Here is a tiny trained network, its code and every weight. The questions are about switching its units off for an input and a class, where a switched-off unit gives its printed mean instead of its output.

import numpy as np


def w(rows, s, z=0):
    codes = np.array(rows[::2]) - 128.0
    scale = np.full(codes.shape[1], s)
    scale[-1] = z or s
    return codes * scale


def norm(h):
    return h / np.sqrt((h * h).mean(-1, keepdims=True) + 1e-5)


def f(y):
    return np.maximum(y, 0)


def log_softmax(a):
    a = a - a.max(-1, keepdims=True)
    return a - np.log(np.exp(a).sum(-1, keepdims=True))


def net(x, mask):
    res = np.array(x, float).reshape(1, 3) / 4 @ E
    u = 0
    for l in range(4):
        y = f(norm(res) @ A[l][:, :-1].T + A[l][:, -1])
        res = res + np.where(mask[u : u + 9], y, B[l][:, -1]) @ B[l][:, :-1]
        u += 9
    return log_softmax(norm(res)[-1] @ U[:, :-1].T + U[:, -1])


A, B = {}, {}
E = w([
[148,172,142,65,171,2,61,150,172,137,248,168],'x0',
[145,125,83,81,236,160,80,39,115,121,67,37],'x1',
[185,32,156,122,30,134,124,71,160,84,158,101],'x2',
],0.0056)
A[0] = w([
[110,143,133,97,135,134,255,183,127,196,170,212,91],'L0N0',
[33,198,172,140,128,140,137,134,32,212,126,126,3],'L0N1',
[142,42,149,70,139,200,54,137,154,127,131,146,30],'L0N2',
[105,111,145,230,83,162,211,178,112,79,97,155,137],'L0N3',
[125,67,186,136,105,181,157,184,180,75,194,162,97],'L0N4',
[130,81,133,157,162,179,179,115,76,114,90,127,123],'L0N5',
[122,171,129,148,129,154,122,140,107,154,112,154,28],'L0N6',
[91,145,67,113,142,115,85,114,213,85,172,137,106],'L0N7',
[121,164,37,180,106,91,151,125,145,149,66,108,91],'L0N8',
],0.0053,0.002)
B[0] = w([
[165,77,67,161,176,101,158,131,170,250,58,122,213],'L0N0',
[104,27,194,167,158,67,110,84,133,105,132,119,176],'L0N1',
[101,67,116,183,135,109,161,131,132,148,136,98,160],'L0N2',
[200,134,158,136,178,175,104,148,24,144,255,51,253],'L0N3',
[76,231,156,67,122,66,102,30,149,81,109,145,214],'L0N4',
[148,109,113,94,115,62,140,197,238,59,70,241,207],'L0N5',
[84,29,148,115,123,128,131,157,130,145,203,117,147],'L0N6',
[88,55,155,167,158,50,160,156,27,202,78,121,176],'L0N7',
[114,182,164,206,184,110,58,151,122,122,156,144,159],'L0N8',
],0.005,0.0061)
A[1] = w([
[197,138,149,76,72,161,141,99,120,109,123,120,212],'L1N0',
[91,101,95,122,79,150,138,119,198,108,93,119,85],'L1N1',
[130,218,110,182,112,179,176,55,108,87,174,125,10],'L1N2',
[83,85,129,179,190,147,95,111,160,86,71,183,212],'L1N3',
[135,138,139,120,127,138,146,111,202,131,143,254,147],'L1N4',
[84,195,132,84,174,149,90,163,83,109,60,142,183],'L1N5',
[107,222,112,181,115,152,165,156,126,151,72,151,187],'L1N6',
[74,159,145,119,140,111,102,103,165,137,122,154,159],'L1N7',
[157,106,182,114,129,108,162,114,190,97,148,79,192],'L1N8',
],0.0064,0.0013)
B[1] = w([
[110,171,55,127,57,48,93,234,87,236,102,132,233],'L1N0',
[242,127,79,50,200,72,116,162,60,126,88,96,180],'L1N1',
[183,209,156,223,75,139,54,187,206,172,57,174,168],'L1N2',
[131,55,121,78,57,154,109,96,119,25,83,141,252],'L1N3',
[109,102,110,60,211,137,173,88,182,69,2,141,191],'L1N4',
[99,236,170,68,99,150,169,114,162,57,159,227,211],'L1N5',
[105,92,98,146,151,230,115,120,213,109,217,146,173],'L1N6',
[190,144,133,133,76,142,148,126,127,83,19,173,193],'L1N7',
[78,195,189,174,154,159,124,130,103,105,93,60,239],'L1N8',
],0.0053,0.004)
A[2] = w([
[111,135,124,166,123,127,74,65,92,201,206,62,6],'L2N0',
[105,188,140,190,73,191,135,154,66,211,148,101,116],'L2N1',
[138,108,57,147,109,130,50,116,154,139,98,43,83],'L2N2',
[126,160,92,192,193,208,184,113,114,132,217,103,45],'L2N3',
[142,137,211,115,132,104,111,31,100,149,128,150,3],'L2N4',
[78,113,170,121,24,62,99,177,111,123,99,150,92],'L2N5',
[109,166,145,34,114,138,127,128,68,119,68,159,127],'L2N6',
[211,73,66,172,85,157,153,137,162,73,138,82,81],'L2N7',
[124,76,215,175,156,148,121,118,60,108,255,73,157],'L2N8',
],0.0055,0.0018)
B[2] = w([
[75,83,117,165,135,214,101,166,170,139,98,109,168],'L2N0',
[83,147,101,199,22,140,3,164,182,163,127,132,247],'L2N1',
[149,70,186,166,143,114,107,151,73,129,139,133,202],'L2N2',
[118,19,217,121,173,126,201,67,98,75,164,52,168],'L2N3',
[68,169,129,172,151,92,154,125,131,140,155,107,179],'L2N4',
[144,197,118,149,136,168,234,106,165,129,142,114,254],'L2N5',
[167,120,149,59,80,137,126,120,27,126,177,95,230],'L2N6',
[149,179,162,108,142,59,151,137,110,168,138,133,209],'L2N7',
[81,81,131,156,196,119,39,78,137,118,83,51,225],'L2N8',
],0.006,0.004)
A[3] = w([
[140,133,66,114,166,119,122,170,155,254,113,134,150],'L3N0',
[118,96,158,158,149,209,141,180,146,139,91,101,150],'L3N1',
[131,150,153,179,134,66,143,138,185,110,151,163,100],'L3N2',
[88,74,120,154,174,174,66,98,154,113,175,112,68],'L3N3',
[157,142,137,152,107,117,74,123,114,140,148,70,16],'L3N4',
[103,118,88,102,165,130,83,89,65,114,146,126,179],'L3N5',
[154,163,131,83,144,139,114,140,97,160,175,161,50],'L3N6',
[104,168,163,46,107,116,139,78,122,140,184,119,115],'L3N7',
[116,145,114,101,95,188,134,117,178,82,126,161,3],'L3N8',
],0.0076,0.0015)
B[3] = w([
[151,92,90,134,85,254,140,201,135,58,51,234,218],'L3N0',
[99,144,147,86,182,26,100,57,159,169,234,87,234],'L3N1',
[195,127,131,103,163,156,135,104,138,119,64,32,253],'L3N2',
[65,48,89,182,211,96,77,68,231,139,115,70,235],'L3N3',
[134,73,100,88,189,227,80,118,197,102,139,238,239],'L3N4',
[105,100,143,214,20,134,131,197,95,190,203,171,242],'L3N5',
[94,53,56,236,52,107,103,122,60,163,109,166,173],'L3N6',
[65,175,93,115,137,132,139,127,121,189,217,67,233],'L3N7',
[108,124,111,140,160,202,202,8,238,61,231,192,172],'L3N8',
],0.0055,0.0041)
U = w([
[71,45,142,206,205,113,54,102,170,166,159,91,253],'0',
[170,116,74,137,181,145,179,205,168,161,37,235,177],'1',
[176,181,145,218,44,199,62,195,167,184,117,124,70],'2',
[143,222,164,96,150,75,209,67,167,152,151,65,147],'3',
[105,113,116,85,139,222,163,60,146,37,171,214,118],'4',
[56,163,71,137,124,104,114,167,9,204,212,180,18],'5',
[219,59,149,96,103,122,100,127,26,103,74,89,46],'6',
],0.012,0.0012)

Each question gives the input, the list of numbers given to net, and the class t.
The units are the neurons (one row each of A and B). Each row of codes is followed by its name. A weight is (code - 128) times the scale printed after its matrix; where a second scale follows, it is the last column's (A, B and U).
mask holds one flag per neuron, layer by layer. A switched-off neuron (its flag False) gives its mean, the last column of its row in B, instead of its output. The means were averaged over made-up inputs and are rounded, as every weight is.
A unit's drop is (log p(t) with every unit on - log p(t) with that unit switched off) / (log p(t) with every unit on - log p(t) with every unit switched off).
The circuit of an input: a set's keep is (log p(t) with only the set's units on - log p(t) with every unit switched off) / (log p(t) with every unit on - log p(t) with every unit switched off). Starting from the 12 units with the biggest drops (on a tie, the unit counted first), units are removed one at a time, each time the one whose removal leaves the highest keep (on an exact tie, the one counted first), for as long as the keep stays at least 0.8.
circuit, biggest first: the units of the circuit, biggest drop first
top k neurons: the k neurons with the biggest drops, biggest first
top k neurons in layer l: the k neurons of layer l with the biggest drops, biggest first
drop when u is switched off: that unit's drop, to one decimal
input [4,0,-6], class 1: circuit, biggest first : [L3N0]
input [-7,7,0], class 4: top 3 neurons : [L1N5; L3N8; L0N5]
input [-3,-2,1], class 2: circuit, biggest first : [L1N2; L0N4; L0N7]
input [0,3,0], class 4: circuit, biggest first : [L0N3; L0N0; L1N5]
input [0,7,-2], class 4: circuit, biggest first : [L0N3; L1N5; L1N3]
input [1,-1,-2], class 1: circuit, biggest first : [L0N0; L3N0]
input [-3,1,1], class 6: top 2 neurons : [L0N5; L0N4]
input [5,0,-1], class 1: top 3 neurons : [L0N4; L0N3; L3N0]
input [0,2,-5], class 4: top 2 neurons : [L0N3; L1N3]
input [0,-8,-1], class 0: top 3 neurons in layer 1 : [L1N0; L1N6; L1N7]
input [4,8,0], class 5: top 2 neurons : [L0N3; L1N5]
input [-6,0,3], class 2: top 2 neurons in layer 0 : [L0N3; L0N0]
input [0,1,-7], class 4: top 2 neurons in layer 1 : [L1N5; L1N3]
input [8,-4,1], class 3: top neuron in layer 1 : [L1N0]
input [-7,5,1], class 6: top 3 neurons : [L1N1; L0N4; L2N7]
input [8,1,0], class 5: top 2 neurons : [L0N3; L0N0]
input [0,-4,-3], class 0: top 2 neurons : [L0N3; L0N5]
input [4,0,-4], class 1: top 2 neurons : [L0N4; L0N0]
input [8,0,-8], class 1: top 2 neurons : [L3N0; L0N3]
input [-6,1,2], class 6: top neuron in layer 0 : [L0N5]
input [-3,3,1], class 6: top 2 neurons : [L1N1; L0N4]
input [-8,0,2], class 2: top 3 neurons in layer 0 : [L0N3; L0N0; L0N5]
input [6,6,-2], class 5: drop when L0N3 is switched off : 0.2
input [2,-1,8], class 3: drop when L0N3 is switched off : 1.4
input [-8,8,-7], class 4: drop when L1N5 is switched off : 0.2
input [-1,-7,-2], class 0: drop when L0N3 is switched off : 2.7
input [3,-5,1], class 3: top neuron in layer 0 : [L0N4]
